Below are the code and all the weights of a small trained network. Each question names an input and a class and asks about switching units off, where a switched-off unit gives its printed mean instead of its output.

import numpy as np


def w(rows, s, z=0):
    codes = np.array(rows[::2]) - 128.0
    scale = np.full(codes.shape[1], s)
    scale[-1] = z or s
    return codes * scale


def norm(h):
    return h / np.sqrt((h * h).mean(-1, keepdims=True) + 1e-5)


def f(y):
    return y / 2 * (1 + np.tanh(0.7978845608 * (y + 0.044715 * y**3)))


def log_softmax(a):
    a = a - a.max(-1, keepdims=True)
    return a - np.log(np.exp(a).sum(-1, keepdims=True))


def net(x, mask):
    res = np.array(x, float).reshape(1, 6) / 4 @ E
    u = 0
    for l in range(4):
        y = f(norm(res) @ A[l][:, :-1].T + A[l][:, -1])
        res = res + np.where(mask[u : u + 5], y, B[l][:, -1]) @ B[l][:, :-1]
        u += 5
    return log_softmax(norm(res)[-1] @ U[:, :-1].T + U[:, -1])


A, B = {}, {}
E = w([
[125,82,121,96],'x0',
[131,135,126,128],'x1',
[116,119,127,123],'x2',
[115,115,138,121],'x3',
[180,79,213,169],'x4',
[88,3,54,230],'x5',
],0.002)
A[0] = w([
[211,153,178,217,153],'L0N1',
[138,159,112,189,22],'L0N2',
[161,141,9,62,25],'L0N3',
[133,203,184,81,2],'L0N4',
[191,245,4,156,252],'L0N5',
],0.003,0.0017)
B[0] = w([
[49,66,185,91,170],'L0N1',
[100,143,252,75,89],'L0N2',
[71,150,229,102,117],'L0N3',
[176,142,77,122,119],'L0N4',
[12,9,179,130,254],'L0N5',
],0.0037,0.0017)
A[1] = w([
[135,49,3,208,181],'L1N1',
[128,198,67,151,4],'L1N2',
[161,220,191,22,164],'L1N3',
[228,153,185,170,211],'L1N4',
[32,165,37,80,224],'L1N5',
],0.0038,0.0022)
B[1] = w([
[122,143,179,230,253],'L1N1',
[104,136,165,191,74],'L1N2',
[111,83,1,187,225],'L1N3',
[17,60,149,141,175],'L1N4',
[147,44,189,157,253],'L1N5',
],0.0036,0.0023)
A[2] = w([
[129,204,38,78,220],'L2N1',
[205,225,190,6,176],'L2N2',
[44,26,252,159,186],'L2N3',
[130,239,163,55,105],'L2N4',
[24,58,54,108,252],'L2N5',
],0.0039,0.0018)
B[2] = w([
[118,91,216,190,134],'L2N1',
[66,66,171,222,111],'L2N2',
[173,206,167,2,253],'L2N3',
[157,71,127,195,107],'L2N4',
[167,197,188,123,230],'L2N5',
],0.0042,0.0055)
A[3] = w([
[116,141,135,203,102],'L3N1',
[83,154,101,75,103],'L3N2',
[240,253,98,142,8],'L3N3',
[8,207,63,112,158],'L3N4',
[208,111,159,134,124],'L3N5',
],0.0051,0.0017)
B[3] = w([
[73,65,186,169,120],'L3N1',
[169,36,146,63,149],'L3N2',
[59,205,150,179,247],'L3N3',
[220,142,193,81,116],'L3N4',
[3,166,95,78,230],'L3N5',
],0.0043,0.0015)
U = w([
[43,30,241,249,252],'0',
[116,202,211,71,239],'1',
[175,138,233,31,205],'2',
[58,169,140,47,211],'3',
[125,174,200,75,148],'4',
[113,193,130,80,167],'5',
[253,84,33,159,4],'6',
[171,66,16,165,4],'7',
],0.005,0.0037)

Each question gives the input, the list of numbers given to net, and the class t.
The units are the neurons (one row each of A and B). Each row of codes is followed by its name. A weight is (code - 128) times the scale printed after its matrix; where a second scale follows, it is the last column's (A, B and U).
mask holds one flag per neuron, layer by layer. A switched-off neuron (its flag False) gives its mean, the last column of its row in B, instead of its output. The means were averaged over made-up inputs and are rounded, as every weight is.
A unit's drop is (log p(t) with every unit on - log p(t) with that unit switched off) / (log p(t) with every unit on - log p(t) with every unit switched off).
top k neurons: the k neurons with the biggest drops, biggest first
top k neurons in layer l: the k neurons of layer l with the biggest drops, biggest first
drop of u: that unit's drop, to one decimal
input [1,-7,-6,7,1,-8], class 0: top 2 neurons : [L2N3; L2N1]
input [5,-4,-7,4,-8,5], class 2: top neuron in layer 0 : [L0N3]
input [0,-7,6,2,0,-8], class 0: top 3 neurons in layer 2 : [L2N1; L2N3; L2N2]
input [6,7,-5,-7,-5,-7], class 0: top 3 neurons in layer 2 : [L2N3; L2N1; L2N2]
input [7,8,8,7,-5,-8], class 0: top 3 neurons : [L2N3; L2N2; L2N1]
input [2,-5,-6,-4,-6,7], class 0: top 3 neurons in layer 1 : [L1N1; L1N5; L1N4]
input [-4,-1,5,4,4,-8], class 0: top 2 neurons : [L2N3; L1N5]
input [0,-3,5,2,-6,7], class 0: top 2 neurons : [L1N1; L0N1]
input [4,0,5,-6,3,-8], class 0: top 4 neurons : [L2N1; L2N3; L2N2; L1N5]
input [0,-2,-1,-7,6,-8], class 0: drop of L1N1 : 1.2
input [-5,-4,-2,4,-7,4], class 2: drop of L0N5 : 0.2
input [-1,6,3,-4,-6,-8], class 0: drop of L2N2 : 0.2
input [-4,2,-2,3,-6,5], class 2: drop of L0N3 : 0.1
input [-8,4,3,6,-8,3], class 2: top neuron in layer 0 : [L0N5]
